(in the rows, 128 means zero)
Rows near named flat spaces through zero (a row that begins with a name and a colon came from that space)
pfng: [ 98 104 118 154  92 145 133 127 155 177 171 167 151 127 114 111 129 165
 107 170 115 156 125 101  75 109 102 175 165 159 128  99]
hcjr: [103  73 189 150  85 114  49  68 160 161  84 108 174 123 125  94  88 126
  74 146 156 115  72  93 117 118  83  74 198  88  97 122]
pqqp: [115 174 122  72 140 104 181 145 111 143 155 124 167 129 112 190 107 152
 134 148 137 141 146 145 112 119 158 134 112 144 184 168]
ztlh: [135 156 141 159  94 123 124 118 129 146 157 122 102 144 120 130 108 124
 124 140 114 100 124 102 106 132 149 141 171 129 131 110]
ztlh: [187  88 180 204  88   9 117 125  77 141 167  60 188  70 107 175 144  48
 175  37  64 135  82  95  84  75 121 186 109  86 151 151]
dglc: [ 95  19 139 120 111 113 107 116 132 158 144 143 212  92 137  97 188 121
 130  59 123 136 112 117  81  35  90 163  75 147 145 132]
hcjr: [133 126 113  90 145 157 185 143 111 122 168 172 115 137 145  95 173 135
 165  78 106 125 140 136 124 107 163 156  73 164 168 131]
hcjr: [134 204 102 148 148  76 103 160 101  99  91  64 129 125 122 238  64 117
 113 190 153 117 164 149 143 155 124  95 152  79 109 132]
dglc: [159 199 149 194  78  96 105 115 128 139 154  74  64 149 102 167  82 100
 122 156 112  75 130  98 115 161 167 139 205 113 117 113]
djrq: [ 99 151 123 129 107 128 105 123 134 144 133 118 127 146 129 152 101 141
 101 159 149  87 148 119 105 111 137 116 160 130 130 112]
djrq: [ 81 108  97 150  95 126  99 138 149 165 157 125 153 123 117 158 139 148
 100 157 140 110 164 118  71  75 109 172 141 161 124 102]
ztlh: [140 179 132 160  95 151 173 130 120 155 193 177  88 161 129 101 100 152
 138 161  86 127 117  88  95 150 158 157 186 140 147  87]
hcjr: [101 111 109  48 169 134 141 142 104 103 113 130 158 128 158 138 165 127
 143  67 157  92 161 164 139  73 152 104  41 142 166 155]
ztlh: [125 125 116 124 135 144 126 130 143 124 120 129 114 128 123 124 138 134
 123 138 136 135 138 138 139 140 124 131 124 140 116 130]
pfng: [165 178 147 152  98 162 143 103 168 137 153 116  23 158  91  98 128 121
 131 146 114 109 123 118 153 201 178 149 180 163 115 133]
pqqp: [127 119 146 140 116 140 107 109 136 130 115 134 117 138 136  97 117 126
 117 129 131 115 110 113 133 135 123 106 153 115 113 114]
pqqp: [ 98 138 110 160  94 142 102 123 182 168 137 119 117 131  89 152 108 161
  82 215 148 144 147 121 104 149 103 157 192 158  98 114]
ztlh: [134  92 137 170 100 124 124 120 150 157 151 138 139 110 106 107 142 129
 125 136 104 166 105 108 104 128  99 172 149 141 114 119]
djrq: [121 168 134 117 127 105 128 132  98 126 130 117 143 142 143 163  88 129
 125 137 135  96 134 121 116 114 148  99 142 102 150 124]
pfng: [104  88 123 102 135 155 111 121 119 116 122 151 130 139 166  83 163 124
 132  71 139  80 137 128 124  77 136 110  87 136 135 111]
pqqp: [131  96 135 197  88 155 111 112 171 163 146 160 110 125 107  76 126 146
 107 176 103 173  98  93 107 158  85 166 194 140  85  88]
pqqp: [ 96 179  91 111 141 145  89 139 138 106  93  95  88 156 136 176 103 138
  96 172 181  65 187 152 146 134 146  88 140 129 108 117]
ztlh: [153 167 104 139 140 121 120 144 131  97 119  76  65 130 111 170 146  97
 142 117 135  96 168 155 159 153 159 142 108 141 112 143]
djrq: [140 156 108 109 181 154 144 154  78  71  94 168 109 149 188 102 109 130
 149 118 125 121 132 138 167 145 131  68 102  82 122  97]
dglc: [159 169 134 155 136 118 139 135 115 113 116 126 108 132 125 139  89 125
 133 164 113 155 112 123 149 180 124 112 162  95 112 121]
dglc: [129 106 121  91 165 123 156 144 113 114 112 145 171 108 136 130 142 134
 143 112 129 173 122 150 143 123 110 121  80 122 142 152]
pqqp: [144 121 133 136 128 129 149 131 118 128 145 146 126 124 131 108 140 123
 147 109 104 144 114 120 125 129 130 144 119 129 136 124]
ztlh: [115  85  96 135 159 106 132 163 113 122 111 146 203  88 136 154 136 141
 130 146 124 202 130 143 116 106  62 144  93 111 116 124]
dglc: [137 177  97 113 139 150 152 147 127 109 149 119  62 149 124 145 149 124
 146 119 130  90 174 148 143 141 178 147 105 162 139 131]
dglc: [154 186 121  79 188 110 252 186   4  96 171 229 194 141 204 125  84 153
 198 100  66 176 102 116 113 109 152  99  78  69 213 106]
dglc: [129  56 121 146 116 111 116 131 137 138 151 114 150  92 116 121 201 100
 148  61 111 133 135 132 104  73 113 191  72 161 129 138]
djrq: [ 59  50  84 155 101 170  45 119 208 159 107 119 131 115 107 118 173 153
  66 171 177 119 171 137 102  92  67 162 140 181  66  99]
hcjr: [135 146 152  54 167 123 155 119 107 104  94 124 148 134 141 131 112 128
 138 105 149 128 113 153 169 143 153  68  96 107 160 175]
dglc: [118 143  90  74 164 163 172 155 115 106 143 157 107 142 147 124 165 141
 152 100 133 114 168 157 140 113 162 137  65 164 157 134]
hcjr: [140 168  89 173 122 120 144 164 113 125 164 127  97 130 123 165 127 127
 142 153 103 130 161 124 107 133 135 175 136 137 122  99]
pfng: [110  93  98 140 138 166 128 149  93 111 146 195 126 142 191  67 160 134
 147  83 106 100 139 110 104  72 119 131  93 124 127  62]
hcjr: [ 88  79 123 131 111 123  79 120 132 140 121 120 164 122 145 126 145 125
 107 104 149  87 141 120  97  62 108 124 116 130 123 110]
pqqp: [139  83 152 112 145 108  74 107 110  86  74  81 127 118 156 112 160  72
 140  34 149  65 123 143 164  93 136  80  73  97 117 147]
pfng: [140 136 143 118 127 126 111 111 136 115 112  95  97 134 121 128 136 105
 129 103 141  92 131 137 152 138 153 112 122 130 125 147]
djrq: [100 144  93 133 135 165 115 144 123 117 125 160 105 154 160 115 118 150
 114 154 140  98 158 124 120 118 126 112 139 128 113  80]
pfng: [102  97 130  97 134  80 135 140  96 142 137 123 223 101 138 170 131 129
 133  99 132 137 128 132  90  58 113 132  86 117 169 149]
hcjr: [185 110 122 225 130  26 102 161 106 113 112  50 169  55  88 218 126  71
 150 133  90 206 115 135 127 144  65 182 122  80  86 146]
djrq: [170 149 137 162 132 114 118 131  96  92 123 106  79 135 147 121 130  84
 157  83 105  89 125 121 150 139 153 117 121  98 117 113]
pfng: [ 72  59 131  64 138 127 110 117 128 142 112 141 212 115 151 119 155 143
 112  87 164 112 132 139 105  47 109 106  75 138 156 146]
pqqp: [128 165 135 155  96 171 107 105 149 133 140 137  46 173 134  87 110 132
 112 148 130  67 133 102 130 155 161 114 187 137 108  88]
dglc: [148 115 119 144 123 104 136 140 121 125 154 102 121 108 113 149 170  99
 156  82 108 124 143 136 119 107 141 177  89 149 138 143]
hcjr: [103 111 124 103 126 168 120 114 155 135 124 146 113 143 132  94 146 145
 113 127 148 109 137 132 131 122 133 120 125 155 125 124]
pqqp: [137 157  77 166 138 165 114 156 130  94 131 129  41 148 142 123 153 117
 138 132 123  90 178 138 144 144 143 148 120 145  91  84]
djrq: [179 164 177 115 124 110 174 107 117 128 144 118 106 133 108 118 112 110
 156 106 101 142  87 121 153 175 170 122 141 119 158 168]
pfng: [134 142 110 152 132 148 151 145 124 129 143 167 116 134 134 112 117 148
 132 164 106 164 124 118 123 152 113 143 148 126 117  98]
pfng: [156 179 144 111 140 138 150 113 168 127 100 104  88 133  79 145  94 142
 113 196 144 178 113 150 182 228 136 110 171 133 111 174]
ztlh: [135 113 145 140  91 206 142  89 203 162 159 166  46 153  93  35 162 151
 116 147 116 140 108 111 138 182 144 167 174 195 107 120]
djrq: [ 98 107 124 132 112 106  87 122 144 145 117  96 161 115 116 163 126 128
 101 141 154 112 143 131 107  95 108 130 134 131 120 134]
ztlh: [118 176 135 112 128 119 156 137  79 131 150 162 152 156 164 137  75 147
 133 140 117 104 122 105 102 109 152  94 150  95 167 103]
[141 183  83 121 153 144 176 170 101 104 159 146  85 144 140 151 139 134
 159 129 111 120 171 144 132 137 164 153  98 147 145 114] : pqqp
[109 127 167  78 140  89 122 108 121 140  85 110 213 115 123 163  72 143
 101 157 162 156  94 135 135 129 106  65 145  86 148 172] : dglc
[118 126 112 150 120 157 140 136 143 144 145 171 123 134 127 103 122 158
 118 172 115 163 124 114 112 144 105 148 157 140 114  97] : pfng
[139 131 128  87 171 179 111 114 137  74  64 129  65 152 156  76 143 116
 130 100 160  95 133 157 204 168 146  60 100 118 101 135] : pfng
[150 161 133 132 129 136 152 128 135 127 136 130  96 136 112 127 116 132
 135 149 117 146 122 129 144 171 143 134 148 133 127 136] : pfng
[120  88 117 131 125  90 136 141 148 156 140 104 191  81  85 177 154 132
 125 139 126 192 132 145 104 108  91 185 103 154 133 165] : pqqp
[131 138 104 176 101 171  93 121 173 128 138 113  31 149 111 105 156 119
 115 142 132  84 161 124 135 153 144 161 157 169  83  97] : dglc
[113 139 137 124 107 118 122 118 140 152 140 114 139 132 113 149 112 137
 111 148 139 115 131 121 109 120 136 131 152 137 139 136] : djrq
[120 173  88 115 166 195 154 156  97  89 121 204  78 174 190  80 108 160
 137 151 124 110 149 126 148 149 141  85 129 112 120  65] : djrq
[114 109 105 206 100  75  71 147 135 147 125  83 168  93 106 197 112 117
 102 174 128 146 145 117  86 103  70 167 160 110  88 104] : ztlh
[ 94 111 158  93 109 104  89  94 155 155 102  85 173 123 107 157 108 132
  89 139 174 104 122 132 120 106 124  96 146 128 138 166] : dglc
[125 115 120 161 120 129  89 128 129 118 116 115 110 129 139 122 134 112
 121 120 131 100 137 121 126 116 117 126 134 118 100 102] : pfng
[155 180 151 102 138 105 189 135  83 125 155 144 142 138 136 142  94 130
 158 119 101 140 106 120 127 142 165 116 128 106 178 145] : djrq
[120 130 113 143 115 109 143 147 111 144 167 135 150 121 128 153 133 132
 138 125 110 128 142 118  88  93 130 166 121 138 148 115] : djrq
[133 126 119 136 124 144  98 117 169 120 108  88  74 128 101 132 155 113
 116 129 150 107 151 148 156 153 137 138 127 156  97 143] : ztlh
[157 163 176  84 116  79 139  98 134 133 130  46 117 123  83 179 128  90
 141  84 143  90 122 147 151 141 192 121 115 140 170 212] : pfng
[133 110 168 136 106 136  96  90 136 130 113 123 110 142 139  82 122 112
 119 101 132  89  98 106 136 128 137  95 153 112 119 121] : pqqp
[130 143 117 147 117 142 124 129 146 133 137 124  94 136 115 129 129 132
 121 150 127 123 140 126 128 146 133 145 148 144 114 118] : ztlh
[161 161 131 113 141  70 144 140 120 115 126  52 128 102  86 211 137  92
 150 106 132 132 146 162 149 142 158 149  92 134 149 194] : dglc
[132 101 151 124 118  92 116 113 142 143 120  89 164 100  98 153 136 112
 123 115 135 146 113 135 126 120 116 139 121 130 132 168] : djrq
[141 131 110 144 145 145 140 146 111 107 127 156 110 132 149 107 133 129
 144 126 110 142 129 127 137 139 120 129 119 117 115 102] : pqqp
[133 111 134 162 119 134 129 129 112 133 139 167 140 129 150  91 117 134
 132 131 101 147 102 100 110 123 104 129 149 105 119  89] : dglc
[140 126 132 113 151  78 135 144  84 108 117 103 175 106 141 170 126 103
 151  89 123 130 126 140 129  99 128 116  84  96 151 151] : hcjr
[110 101 127  93 132 183 134 115 134 123 136 172 103 153 159  57 165 138
 134  83 133  89 132 125 132 103 150 117 100 155 139 111] : pfng
[112 139 133 105 131 137 131 123 119 129 123 144 139 144 145 121 107 143
 119 136 139 112 125 123 125 121 135  98 137 118 141 121] : ztlh
[131 148 139 130 112 171 124 104 163 135 128 137  67 156 117  89 122 139
 113 152 136 110 124 120 146 170 149 119 169 148 112 120] : djrq
[135 138  90 148 138 138 121 152 129 107 133 114  84 128 128 143 159 114
 140 118 126 109 168 144 136 127 137 156 102 148 110 115] : pqqp
[132 163  95 111 167 135 190 172  91 114 142 181 152 129 148 143 107 161
 148 163 108 186 134 137 127 144 118 131 112 116 148 115] : pqqp

Rows near named flat spaces through zero (a row that begins with a name and a colon came from that space)
gn-bn: [136 125 116 105 128 114 117 135 164 137 137 130 138 137 121 149 106 122
 102 130  88 145 131 126 142 162 135 105 174  84 115 148]
mh-ml: [113 121 145 127 115 204  98 108 129 153 140 161 147 114 101 136 139 108
 114  94  76 131 116 124 154 112 124 126 132 113 196 150]
mh-ml: [102 106  86  93  81 159 119 129 154 173 157 113 151  99  93 158 108 191
  92 114 106 132 109 165 159 113 175  95 148 109 141 141]
rz-bt: [202 102 199 170 152 191 106  88  39  95  72 148 116 164 148 107 129 115
 117 143 144  41 123 166 127  85  23 112   0 146 120 105]
cj-jz: [117 111 121 157 132  64 124 123 161 145 156 132 112 122 109 152 135 127
 146 137 144 165  88  87  86 128 153 152 150  63 130 112]
gn-bn: [129 145 134 144 142 122 147 150  95  70 138  93 121 135 161  97 166 135
 183 111 189  88 149 129 108 119 114 147 103 230 118 105]
mh-ml: [102 118 100 159 111 127 113 142 125 103 173  85 143 123 108 125 179 167
 215 102 217  84 121 111  91  81 146 145  99 186 152  90]
rz-bt: [101 115  56 136 114 126  90 122 175 142 118 120 169 158  54 153 123 136
 174 153 176 109 154 102 120  90 151 107 119  76 137 114]
cj-jz: [133 122 110 126 108 121 139 124 104 146  96 110 127 124 124 119 111 171
 129 162 180 106 133 158 125  97 130 119  72 135  96 106]
mh-ml: [137 132 110 106 148 121 163 127 125 105  90 131 116 153 140 130  91 127
  75 153 105 132 154 160 154 141 126 104 136 139  83 141]
rz-bt: [118 145 142 110  91 165 168 104  62 197  48 147 113  82 143  88  93 164
  84 176 151 141 133 182 155  84 134 141  42 147 116 120]
gn-bn: [ 75 100  84 174 161 141 160  86 140 101 111 168 107 156  71 158 130 111
 107 136 130 150 113 110 122  58 162 145 116 116 161 117]
cj-jz: [114 138 170 154 129 140 133 126 103 129 154 138 112  96 149 107 169 113
 157  96 133 142 101 106 107 120 127 174 121 164 173 121]
gn-bn: [122 115 117 150 122 130 144 114  99 127 108 120 117 127 119 123 130 160
 137 147 180 106 119 145 115  80 130 135  68 148 119 100]
gn-bn: [152  88 128 136  90 135  57 123 151 167 172 110 160 122  89 162 134 165
 155 116 140  92  89 123 112 117 116 100 111  54 146 116]
cj-jz: [140 145 197 117 125 200 159  97  56 163  72 179 101  93 169  91 109 109
  54 132  69 147 120 172 169 119  97 144  78 155 149 149]
rz-bt: [135 129 191 139 145 152 175 114  71 112 131 150  80  98 182 109 137 124
  74 103  85 147  91 158 136 128 115 157 114 186 140 135]
rz-bt: [213 134 182 135 154 127  84 112 100 129  55 153 137 177 147 110  98  72
 126 178 119  88 159 124 127 157  30 102  71  60  86 129]
cj-jz: [119 128 147 154 143  76 127 138 152 118 179 128 110 116 139 136 160 106
 159 104 126 163  94  79  88 152 143 165 175 112 146 122]
rz-bt: [ 98 105  88 138 148  85 131 145 194  83 212 109 124 142 106 176 152 132
 137  84 106 151 100  96 109 147 175 128 220 123 142 134]
mh-ml: [108 158 130 115 117 112 166 128 108 165  85 139 112  98 148  97 112 128
 117 160 144 168 141 133 132 126 149 155 114 139 114 126]
cj-jz: [147 134 165 118 133 125 124 131 128 138 139 141 120 116 153 127 124 108
 104 116  81 148 115 125 134 165 114 131 155 110 131 146]
cj-jz: [129 124 160 146 116 120 112 124 123 154 154 134 121 100 133 126 148 127
 147 114 130 142  92 107 105 128 127 154 124 107 155 120]
gn-bn: [130 149 145  93  93 126 124 157 125 160 158 102 137  83 161 109 134 155
 137 108 123 138 124 141 136 163 141 132 153 155 127 138]
gn-bn: [ 96 153 149  99 101 150 149 126 125 192 128 156 120  68 143 113 119 124
  89 118  77 194 113 132 153 144 164 154 160 122 162 155]
gn-bn: [ 25 123 102 201 189 177 186  79 130  71 124 202  90 144  75 138 176  56
 127  94 109 184 115  72 119  42 178 199 141 179 231 126]
rz-bt: [135 102 149 156 129 175 157  81  60 137  74 156  99 125 124 121 111 153
  79 154 142 106 102 176 137  57 107 131  28 142 129 108]
rz-bt: [141 149 182 141 143 175 115 121  92 117 112 154 129 127 152  95 152  78
 146 109 111 116 141 114 133 132  84 149 105 160 164 136]
mh-ml: [159 115 118 120 151 106 137 134 134  85 125 112 121 165 139 144 108 135
 100 137 117 105 139 150 134 148 110  96 138 131  80 131]
cj-jz: [151 137 168 115  99 169 109 135  88 150 130 115 140  99 155 101 139 148
 140 113 135  96 126 154 138 129 100 125  90 162 139 127]
gn-bn: [ 95 136 116 112  90 128 157 142 113 157 149 103 122  76 141 115 136 184
 131 117 157 143 111 152 129 112 173 145 123 178 133 119]
mh-ml: [111 131 121 148 133 122 117 128 140 124 139 132 134 131 112 128 149 111
 166 122 148 132 128  95 109 117 135 146 132 123 151 119]
mh-ml: [150 127 166 147 144 137 106 122 119 116 135 142 127 137 137 124 145  95
 143 114 113 118 120 108 117 138  94 137 123 119 147 129]
cj-jz: [116 114  77 126 133 118 129 119 155 125 106 129 138 158  89 151 104 136
 116 156 139 125 145 131 135 108 144 104 128  95 109 125]
rz-bt: [127 138  90 115  84 163  83 137 121 159  97  97 182 132  93 108 128 160
 196 153 208  68 175 137 133  91 118 104  64 136 127 107]
mh-ml: [161 122 124 119 149 110 151 137 111  81 113 106 114 158 155 128 110 144
 102 141 134  96 144 164 135 141 106 101 117 162  71 124]
[154 131 122 111 111  16 144 154 147 162 135  92 109 108 159 131 100 168
 127 171 163 159 108 129  95 174 148 130 149  77  50 112] : mh-ml
[103 130  81 131 127 132 166 140 105  84 118  89 127 139 127 114 138 174
 153 134 200  89 156 158 127  84 149 125  91 223 103 102] : mh-ml
[120 128  86 120 149  95 163 141 143  83 123 107 118 156 130 137 116 140
 116 140 143 125 151 140 131 132 147 114 150 160  86 125] : gn-bn
[ 91 144 114 141 160 130 159 138 137  72 149 131 116 139 134 122 160  98
 146  97 124 143 144 105 125 127 149 154 168 196 152 133] : gn-bn
[141 119 151 143 147 167 103 116 125 103 137 148 135 149 120 135 143  93
 129 103  95 108 127 117 134 127  96 122 128 126 160 138] : mh-ml
[164 134 173 140 150 143 110 122 107 110 113 144 126 146 149 114 135  87
 133 125 109 110 136 119 126 145  77 130 112 126 131 133] : rz-bt
[106 123  68 115  87 138 101 146 146 140 143  82 170 126  90 133 136 183
 184 130 198  85 151 137 126  96 155 105 108 147 127 108] : rz-bt
[106 133 124 168 146  44 131 162 159  82 209  90 112 121 143 130 192 122
 218  92 186 143 102  62  59 146 156 179 180 162 138 100] : cj-jz
[126 132 136 159 160 137 150 110  98  93  89 147 110 153 131 112 136  99
 135 143 150 117 143 122 119  98 107 146  87 158 128 114] : gn-bn
[146 118 135 155 158 133 127 101 113 110  80 156 119 166 114 129 115  96
 118 158 132 114 138 122 123 105  94 125  86 100 119 120] : gn-bn
[114 130 144 156 139 182 106 123 114  95 149 137 141 135 118 118 174  99
 173  86 134  99 133 105 123 102 110 145 115 176 187 125] : rz-bt
[133 146 139 154 155  91 142 134 113  98 110 126 112 144 148 105 145  99
 168 144 170 126 144 100  98 130 111 157 112 152 112 109] : mh-ml
[143 127 139 146 169 134 126 103 129 108  83 170 120 170 117 133 112  69
 106 150  97 134 145 110 133 128  95 125 121  88 127 137] : gn-bn
[105 120  65 117 118 117 160 143 129  96 130  83 131 139 117 134 123 189
 134 137 185  98 148 164 133  97 163 108 114 190  92 109] : mh-ml
[130 110 150 150 163 117 143 124 136  81 172 138 100 138 142 149 148 108
 106  91  85 142  94 116 117 143 127 140 169 140 143 136] : rz-bt
[131 150 140 124 136 123 148 143 106 105 121 115 120 125 161 101 139 123
 143 125 146 120 147 133 127 139 120 141 123 185 115 125] : gn-bn
[157 104 179 149 123 204  76 118 100 108 172 129 145 128 128 132 167 124
 147  70 105  69 101 135 131 114  78 117  99 153 184 130] : mh-ml
[107 154 158 109  98 149 142 135 106 175 135 135 123  69 156  99 138 137
 123 112 115 162 116 135 139 136 148 158 133 157 157 138] : gn-bn
[135 155 198 145 120 123 165 142  52 124 139 111  91  73 204  71 169 144
 158 107 170 127 104 139 102 127 113 186  83 228 133 105] : cj-jz
[129 134 141 122 132 155  95 143 148 109 170 125 150 132 128 131 155 101
 153  83  96 118 135 107 135 155 117 124 171 141 165 146] : cj-jz
